In the rows, zero is written as 128.
Each row is followed by its class.
[155 121 195 175 104 124 127 108 162 162  96 136  70 140 171 158 136 115
 160 156 125 127 106 126 129 107  83 131 164 166 171 109 136 160 175  97
 135 148 122  92 166 148 138  84 163  98  80 157 143]	nefu
[180 125 139 179 127 135 165 105 159 183 135 123 129  94 164 148 130 102
 174 161 131 150 124 127 136 127 101 142 152  69 138 110 107 131 145  93
 120 159  55  76 120 196 130  48 145 123 103 147 125]	nidoz
[155 101 171 116 143 125 119  69 100 104 121 152 110 126  92 135 120  88
 131  82 101 113 152 149 118 116 110 159 169 146 116 150 136 130 142 114
 138  99 108 142 133 140 123 143  94 138  94 133 133]	nefu
[124 119 148 173 148 131  88 154 169 147 136 129 104 106 129 129 127 116
 179 150 132 145  95 158 115  70  91 176 145 110 161 110 134  83 110  92
 143 105 110  70 147 143 115 116 198 137  78 185 122]	Redud
[159 145 144 150 121 115 126 137 144 182 120 122 141 133 117 132 138 148
 152 164 115 147  99 156 112 129 123 137 137 129 148 134 162 131 137 120
 142 101 112  99 144 156 143 107 145 150 109 119 119]	Redud
[131 157 148 170 192 129 172 122 165 105 119  74 148 130 154 131 136 128
 153 131 113 168  94 109  88 167 107 140 203 113 137  99 104 133 156  87
 143 131 106  73 116 127 109 120 112 130  88 168 125]	Negek
[152 124 174 118 127  99 126 102 114 127 103 123 129 122  88 132 118  83
 125  83 105 120 166 146 110 105  84 130 173 153 124 135 142 133 111 118
 143 118  97 131 129 143 123 130  94 146  93 141 149]	bulun
[147 115 168 116 136 111 124 103 113 118 105 135 123 129  99 130 118  72
 115  82  94 114 156 136 102 126 115 158 173 148 121 139 130 127 135 111
 141 112 115 130 127 152 121 152  91 156  87 162 140]	gedut
[113  93 189 146 160 173 140 128 150 118 107  83  86 136 133 159 109 128
 137 167  94 155 115 139 119 111 122 128  65 122 150 123 141 138 124 104
 142 152  79 113 116 182  82 127 146 132 100 173 121]	Redud
[158 117 151 102 130 111 132 101 102 106 129 135 118 123  93 113 120  71
 129  87 101 126 152 132 109 119 112 145 166 122 112 151 125 126 129 125
 143 109 135 133 121 132 119 143 108 145  90 143 138]	Negek
[149 140 169 166 103 153 107 153 133 121  98  97  40 131 162 162  88 125
 160 142 109 175 163 157 116  98  65 142 101 113 132 125 165 143 158 111
 159 140 110 127 167 196  86 134 133 118 111 131 135]	mut
[165 157 168 179 132 118 138 158 168 131  90  83 115 107 114 142 155 112
 148 138 133 202 144 155 115 118  79 141 144 130 141 123 150 142  91  90
 179 124  91  46 136 142  92  96 151 171  96 131 159]	bulun
[157 104 178 138 130 104 133  89 125 108 105 155 114 131  99 122 118  67
 112  87  83 140 159 141 107 122 113 146 192 139 125 149 135 129 129 119
 152 112 106 123 128 142 120 133 107 133  62 131 148]	togu
[158 105 154 131 119 117 125  92 118 106 111 164 117 130 102 122 110  82
 114  89 101 140 157 143 113 125 106 139 177 129 121 149 139 127 130 122
 152 122 118 110 132 129 111 136 108 141  76 116 145]	togu
[105 182 133 129 146 177 105  91 161 169 104 111  78 103 156 157 139 134
  94 182 147 170 107 151 143 127 103 175 105  68 113 166 130 159 150 100
 125 163 135 118 145 149 124 123 125 109  98 202 143]	mut
[121 167 168 175 150 153 100 116 165 170 126 121  98  92 158 108 156 117
 112 167 151 160 108 125 142 108 124 105 128 100 115 140 105 175  87 114
 146 161 187 130 145 107 120  98 132 136 117 167 120]	Negek
[138 150 136 165 157 104 155  90 167 172 137 109 103 103 133 150 124 129
 166 160 128 156 110 101 132 125 121 159 154  77 130 116 135 170 144 108
 131 150 107 115 145 161 120  70 164 143  68 199  91]	Negek
[128 172 143 151 178 122 129 158 155 127 143 117 116 126 138 119 132  86
  96 133  75  86  89 126 148 163 117 148 163 109 150 148 164 124 141  88
 120 128 113 131 133 177 147  80 129 141  72 116 127]	nidoz
[166 124 158 114 130 106 120  88  97 107 106 129 121 134  89 128 116  72
 106  90  89 118 153 146 105 124 113 155 176 141 114 137 131 119 143 113
 136 116  98 129 127 148 116 146  99 147  78 152 138]	gedut
[142 116 148 117 135 101 131  91 104  98 103 139 131 124 116 128 116  81
 125  86  89 129 154 155 105 123  94 157 144 138 114 142 126 116 130 120
 132 106  79 136 127 152 129 146  96 132 106 155 142]	mut
[123 183 188 190 153  80  90 124 174 121 107  84 109 146 137 135 105 111
 142 155  72 167  99 141  99 145 108 138 162 153 146 131  96 106 137 111
 153  99 109 111 135 163 130 122 103 160 131 160 148]	Negek
[167 111 157 120 147 102 132 103 102  99 101 144 130 129  80 125 112  79
 108  91  85 129 151 129 100 122  98 141 170 136 119 126 141 125 131 118
 126 127 110 135 126 141 113 157 101 142  78 158 151]	gedut
[150 175 138 160 100 119 153 194 131 145 131 115  99  90 160 120 106 136
 199 130  94 175 131 130 132  92  51 156 160  78 150 121 178 126 170 105
 164  98  81  77 120 194 149  91 159 104  51  89 137]	togu
[140 118 163 122 119 112 116  96 106 108 107 114 116 136  93 130 134  83
 123  68  89 109 164 148 111 123 106 140 165 148 134 136 133 131 137 107
 146 114 102 136 128 130 114 156 109 140  87 143 147]	kikud
[148 104 152 117 130 114 121  84 112 116 117 129 116 133  92 131 110  81
 133  90  96 132 157 138 104 136 124 140 172 131 115 145 131 130 127 120
 141 128 111 130 133 149 118 149 102 144 109 143 149]	Negek
[170 111 164 159 114  69 105 157 111 123 128 152  89 111 135 122 106 117
 110 133 109 174  93 118 133  98  72  85 103  51 140 124 133 154 144 116
 109 155 125 138 159 154  80  60 151 102  65 192 135]	togu
[175 177 130 160 120 107 126 179 175 156 105 124  93 155 139 133 122 154
 118 150 104 185  89  93 134 135 122 145 148 153 132 118 136 154 166  89
 145 114  91  92 180 167 112 103 136 151  89  88 124]	nidoz
[132 160 170 123 144  89 111 102 171 143 119 113  83 141 134 148 113 110
 142 181 114 177 128 127 136 107  90 159 142 132 137 151 126 131 146  97
 144 110  96  86 145 174 147  89 142 148  90 175 145]	bulun
[111 149 127 168 135 141 107 134 142 161  92  78 124 154 141 147 116 123
 146 177  73 149 120 135 151  93 119 163 206 107 148 139 147  93 135 115
 156 120 141 110 144 149  99 117 122 159  81 153  94]	kikud
[136 203 185 158  94  70 145 181 176 146 102 117 106 130 157 125  93 127
 102 128  86 157  68 121 132 125  60 138 174 143 157  69 123 156 110  85
 138 109 118  91 143 170 104  91 122 114  78 145 106]	bulun
[155 102 171 106 131 108 132  82 100 107 121 137 114 133  99 138 118  88
 135  95  85 128 164 146 112 119  96 147 186 153 129 155 148 116 122 109
 130 117 123 144 126 132 128 139 113 134  99 134 140]	nefu
[171 108 165 100 136 108 125  85 115 102 120 140 120 126  93 114 122  81
 118  87  89 115 150 150 109 138 111 152 157 155 116 142 131 123 150 118
 130 121  88 141 146 149 117 147 110 150  87 126 144]	nidoz
[143 117 171 127 134 110 126  81 115 112 111 113 118 132  88 136 114  77
 133  89  90 113 168 156 113 113  91 139 170 148 133 142 133 142 113 115
 147 127  82 136 138 149 104 135  95 151 102 142 137]	bulun
[154 153 144 167 156  65  98 197 177 154  95  78  98 125 142 136 111 116
 131 151 117 138 115  95 128  75  86 193 139 106 147 132 151 114 181 104
 151 119 145 109 176 115 110 109  99 182 129 163 102]	mut
[114 145 199 156 145 122 127 144 161 145 112  83 110 107 151 165 117  75
 144 154  88 168 164 168 127 119 102 157 123 123 145 150 123 109  96  89
 128 144  82  92  86 167 115  92 162 133  91 130 153]	mut
[137 166 188 122 133 116 135 124 153 114 130  86 116 116 132 140 119  73
 180 165  97 184 137 142 127 111  93 154 162 112 152 152 104 125  67  92
 131 103 116  98  72 126  98  92 199 149  50 193 135]	Negek
[162 164 173 166 141 136 146 144 172 169 130 147 108 130  97 144 144 118
 134 127 144 124 120 118 124 108  98 160 109 107 139 139  54 170 145  86
 156 106 116  80 129 199  79  83 134 158 131 153 110]	bulun
[147 101 168 125 117 116 127 101 120 118 116 156 119 130  96 114 126  81
 133  79  87 128 164 162 115 112 101 145 189 139 127 152 148 131 129 114
 151 117 127 136 133 128 121 141 106 138  71 127 143]	togu
[ 70 114 176 158 112 125  85  90 166 184 147 120  93 158 147 131 131  98
 150 161 119 159 114 177 144 147 162 160 151 117 156 120 106 202 139  90
 158 147  97 114 169 192 113 121 146 149  95 223 107]	gedut
[138 119 146 121 132 115 130  98 118 111  99 137 121 129 122 134 108  80
 121  82  97 111 158 156 106 122  91 161 159 145 122 140 138 126 126 108
 137 124  98 135 138 141 130 150  88 151  95 161 143]	mut
[111 157 156 154 161 188 101 176 178 200 154 154  71 134 136 160 137 113
  92 134 160 135 134 142 121  79  66 167 157  80 152 133  77 144 164  76
 146 151 128 156 170 153 113 144 127  90  48 173 121]	togu
[147 122 152 113 140 115 143  88 124 101 101 142 116 124 103 132 118  97
 109  96 101 114 155 141 116 122 100 156 126 140 119 155 150 136 139 112
 130 138 110 132 125 150 124 149 109 138 101 148 148]	mut
[139 117 171 113 142 131 140  84 110 110 120 140 116 139  97 142 124  84
 126  95  99 116 172 156 125 134  98 156 202 146 127 152 156 128 128 104
 141 124 131 142 122 138 140 150 110 148  89 136 142]	nefu
[144 105 162 118 125 111 123  81  97  98 119 120 117 131 101 125 132  86
 134  64  95 107 171 152 113 120 103 130 165 134 124 143 133 129 145 106
 139 123  97 136 130 151 117 154 111 136  92 142 147]	kikud
[163 103 155 119 133 116 134 107 102  94  96 128 121 128 114 124 108  85
 115  83  94 112 159 146 107 116 116 150 143 140 123 148 146 133 126 121
 132 127 106 137 131 137 113 152  99 137  93 148 153]	mut
[126 109 192 163 158 119 120  94 123 114 144 119 165 110  97 130 129  96
 151  81 106 115 136 163 124 112 114 129 186  98 162 133 118 137 120  85
 161  98 141 125 117 214 101 111 110 122 141 164 118]	bulun
[146 124 142 113 123 108 142 119 185 177 134 134 131 127 113 137 164 143
 153 173 125 158  88 162 120 113 123 183 128  92 144 171 109 105 141  92
 103 111 145 109 127 136 142 122 124 140 128 218 145]	Redud
[148 117 168 109 128 115 116 105 107 110 107 126 113 153  90 121 134  82
 127  77  90 114 170 149 107 124  96 144 172 145 120 150 141 128 135 111
 139 109 112 139 131 124 108 164 113 149  86 150 143]	kikud
[159 109 153 118 115 111 128 105 107  93 113 140 114 129  92 134 135  88
 135  99  82 117 155 166 123 118  94 152 174 130 138 161 129 116 129 112
 143 103 131 143 153 152 110 149 107 158  91 145 136]	Redud
[156 129 187 134 149 129 175 149 141 130 111 102 121 118 152 151  93 116
 176 138 115 180 150 128 120 128  97 154 179 145 146  96 201 136 107 102
 139 122  96  63  85 115 145 113 182 139  35 115 149]	nefu
[129 153 183 150 137 137 141 113 128 140 144 134  82 124 164 135 123 134
 133 138 118 154 103 134 122 123  81 109 160  86 146 168 127 192 152  86
 124 150 159 142 157 192 107 106 121 122  65 178 134]	nefu
[152 117 156 112 129  90 135 100 108  93 118 120 118 129  98 125 109  82
 129  83  81 146 158 129 115 124 112 135 164 133 112 148 132 123 123 120
 140 117 107 143 119 137 122 150  92 147 104 138 147]	Negek
[110 140 157 175 130 141 136 143 155 153 118  89  90 139 120 175 127  90
 163 149  95 160 148 139 120 116  81 148 135 116 168 121 147 149 133  85
 163 141  72 121 125 195 103 101 139 154  58 188 123]	gedut
[166 118 155 112 130 102 131 111 113 100 102 126 119 136  96 117 111  73
 113  90  83 122 156 126 113 123 122 161 178 147 120 133 141 132 121 105
 141 111 105 125 127 138 120 153  96 157  92 148 138]	gedut
[187 137 179 228 122 140 159 132 191 114  76 144 119 132 185 172 113 134
 175 122 147 118 123  98 115 126  91 125 162 116 189 134 181 165 132  93
 146 125 106  94 130 190 114  95 118 106  81 192 153]	mut
[182 121 152 154 153 128 166 112 175 168 121 188 116 150 154 168 116  96
 101 147 142  87 100 121 145 103 122 185 153 112 170 159 149 132 184 117
 140 135 133  69 158 136 118  92 203 155  38 122  91]	togu
[170 108 163 108 132 103 139 111 111 105 114 131 117 133  83 117 121  80
 136  83  84 132 163 131 102 130 117 144 164 138 110 155 130 131 123 124
 135 118 103 136 124 135 108 151 102 145  94 128 150]	Negek
[159 128 170 107 115 110 135 101  99 121 103 133 130 124  92 123 122  86
 123  81  92 116 150 161 112 113  87 138 154 147 115 143 136 131 119 127
 141 103 103 126 126 149 113 133  92 143 106 126 140]	bulun
[137  97 169 125 132 121 125  77  95  94 113 133 101 134 106 138 114  79
 132  93  83 127 162 145 128 127 106 147 182 140 116 146 141 127 132 113
 138 129  99 132 127 145 114 129 103 140  91 138 137]	nefu
[159 110 156 111 124 101 119  88 125 110 114 120 113 126  82 126 122  68
 132  83  98 111 154 140 106 132 118 156 170 144 120 142 133 126 129 113
 140 122 103 125 125 120 119 140  96 150  92 144 150]	Negek
[146 124 169 107 121  86 126  84 108 109 114 135 132 135  83 129 124  87
 117  80  99 117 157 152 106 127  84 138 164 147 127 154 121 125 128 123
 142 115  88 129 136 154 107 136  93 145 108 151 142]	bulun
[132 117 146 151 151  86 142  55 135 130 119 100 143  99 126 143 148 127
 152 165 128 217 118 120 109 133  94  95 160  95 142 107 127 165 136  83
 124 177 112  92 135 168 117  93 171 120 115 209 142]	gedut
[116 157 201 204 127 120 105  53 172 112  90 132 103 148 170 138  99 114
 156 137  99 141 100 130 123 144 104 120 179 153 145 122 103 139 128 114
 138 157  92  85 121 131 103 118 141 126  97 200 137]	Negek
[155 151 141 162 102 118  93 138 136 193 122 135 120 116 150 106 114 142
 140 137 105 114 121 158 128 127 110 158 196 101 172 152 156 145  89  96
 144 149  80 105 180 162 151 115 145 132  67 177 136]	Redud
[162 203 114 158 114  96 144 170 172 160 102 117 139 113 155 135 114 152
 126 164  93 140  77  87 157 114 110 158 132 124 165 142  79 146 130 102
 142 119 115  88 139 135 125 107 109 162 130  99 125]	Negek
[134 157 137 167 110 129 156  95 192 126 103  94  89 126 180 174 125 123
 158 184 139 161 112 145 138 105 115 145 146 157 154 108 180 147 141 108
 131 135 114 103 144 136 140 107 158 106  65 118 128]	mut
[140 161 175 120 152 136 104  71 116 161 158 128 102 132 151 132  96 114
 177 196 112 173 123 122 139 106 127 156 173 106 133 173 118 177 132 124
 125  91 115 119 123 129 111  92 170 126  54 124  86]	nefu
[148 112 154 139 113 110 135  86 115  97 100 155 113 129 109 122 122  77
 110  70  85 123 148 145 112 118 105 151 180 149 126 150 133 116 145 126
 156 118  90 114 136 135 123 147 106 132  75 118 149]	togu
[145 112 153 121 133 120 114  77  90  91 121 123 119 132  92 113 127  82
 139  68  86 116 171 150 108 125  96 133 168 132 121 141 140 131 133 112
 146 110  98 139 125 128 114 160  98 136  91 139 142]	kikud
[147 206 153 182 136 105 144 174 149 161  92  81 130 140 183 114 122 122
 116 163  92 150 116  91  93 133  86 139 167 117 131 149  87 116 103 115
 129 133  63 102 119 153 104  90 113 118 134 151  99]	mut
[160 103 156 111 143  98 124  96 116  99 117 124 127 131  90 132 118  75
 119  91  93 122 149 139 117 121 118 154 163 127 118 150 125 102 132 116
 137 119  99 129 123 138 112 139  99 149  95 148 136]	Negek
[121 154 174 179 152 137 169 112 165 125  74 104 118 109 176 165 152 143
 134 126  93 164 124 140 113 145  66 132  96 155 138 120 119 127 143  83
 146 161  99  95 117 143 106  81 125 129  97 174 124]	mut
[105 110 215 137 124 102 110 145 131 207 108 103 118 115 116 160 121 106
 188 131  63 145 113 150 112 100  97 153 121 175 164  85  46 134 148  74
 146  94 130 110 109 174 118  40 138 169  84 206 118]	nefu
[152 105 162 119 110 111 110  95 100  95 117 130 108 141  90 131 123  82
 134  65 104 117 173 139 117 110 110 130 159 139 132 143 138 134 137 106
 147 107 107 131 126 143 108 153 120 141  82 143 152]	kikud
[155 139 197  82 119 158 139  62 158 112  94 128 107 148 125 116 167 137
 145 172  99 124 139 161 112 170 113 171 123 168 158 252 157 159  87 111
 138 125 130 113 126 134 105 154 149 144 147 167 151]	nefu
[138 112 159 149 131 147  83 137 160 196 118 107 132  94 106 139 130 144
 130 166 128 232 140 151 125 129 128 138 147 114 137  87 134 120 108  93
 144 166 104  87 138 152 109 123 163  92 116 117 161]	nidoz
[129 134 172 164 157 119  82 136 147 124 130  86  95 116 155 125  94 124
 168 121  95 142  91 159 113 125 134 142 148 111 142 116 168 130 107  93
 133 112 112 133 147 154 123  98 139 135  66 207 131]	Negek
[153 126 166 121 133 109 138  95 110 112 105 122 128 125  96 123 120  86
 123  87  94 117 162 142 116 106  92 135 173 151 121 143 122 133 117 118
 150 122 115 123 132 138 114 132  88 155 108 130 140]	bulun
[153 125 150 114 139 108 123 114 108 112 120 131 115 136 102 126 115  71
 135  87  95 130 151 133 105 129 112 140 178 133 110 153 144 129 123 126
 136 103 113 143 130 127 129 147 104 151  85 136 147]	Negek
[161 152 225 163 111 158 130 169 153 141 113 166  61 123 199 138 127 140
 114 111 128 145 139 151 131 108  54 128 168 113 137 158 154 121 100  81
 129 148 174 143 149 170 122 112 136  86  67 196 142]	nefu
[130 176 198 127 105 131 104 117 152 196 120  49 108 138 121 135 110 114
 181 143 108 168 140 185 109 106  86 160 133 148 157 127 144 173 101  72
 168 113  47  94 111 143 134 114 150 154 123 166 129]	bulun
[140 125 167 107 122 103 115  91 103 116 114 114 130 127  90 125 109  91
 119  97  99 121 164 153 118 112  97 142 167 137 127 147 126 116 123 127
 145 125  96 123 123 145 113 139  94 139 108 141 146]	bulun
[148 154 154 126 125  80 152 166 166 175 139 102 132 140 117 148  97 124
 161 189 126 190 107 129 118 155 107 163 116  53 145 132 167 148 112 142
 123 114 104 113 113 170 101 115 171 159 125 191 104]	Negek
[148 108 162 111 143 132 122  73  97 109 119 139 115 137 113 134 114  73
 126 104  98 118 163 152 122 123 107 157 206 133 116 166 151 118 118 115
 137 114 118 138 129 135 133 141  96 150  87 141 134]	nefu
[118 175 160 153 208 141 146 124 181 177 127 114 164 105 117 151 148 131
 111 168 131 162 105 155 142 129 128 171 133 100 115 100 105 124 109  64
 122 135  68  92  88 184 149  98 162 148 100 184 109]	gedut
[160 117 154 131 140 106 131  86 108  94 113 160 119 119  92 120 112  81
  99  83  83 118 152 139 112 128 103 154 177 118 122 156 123 118 144 126
 145 118 108 124 134 147 113 138 107 136  80 124 143]	togu
[163 128 190 135  80 117  86 148 181 159 144 172 100 103 136 127 102 155
 165 121 176 173 130 129 101 102 102 144 104 128 156 103 172 121 106  92
 143  89 157 100 115 175 140 139 158  75 129 182 149]	gedut
[133 133 181 181 112 110 162  91 176 135 105 138  97 119 144 135 143 106
 113 161  78 182 105 151 161  91  69 131 122  97 157 148 104 161 134  80
 154 175  64 104 137 191  97  86 128 125  72 171 122]	togu
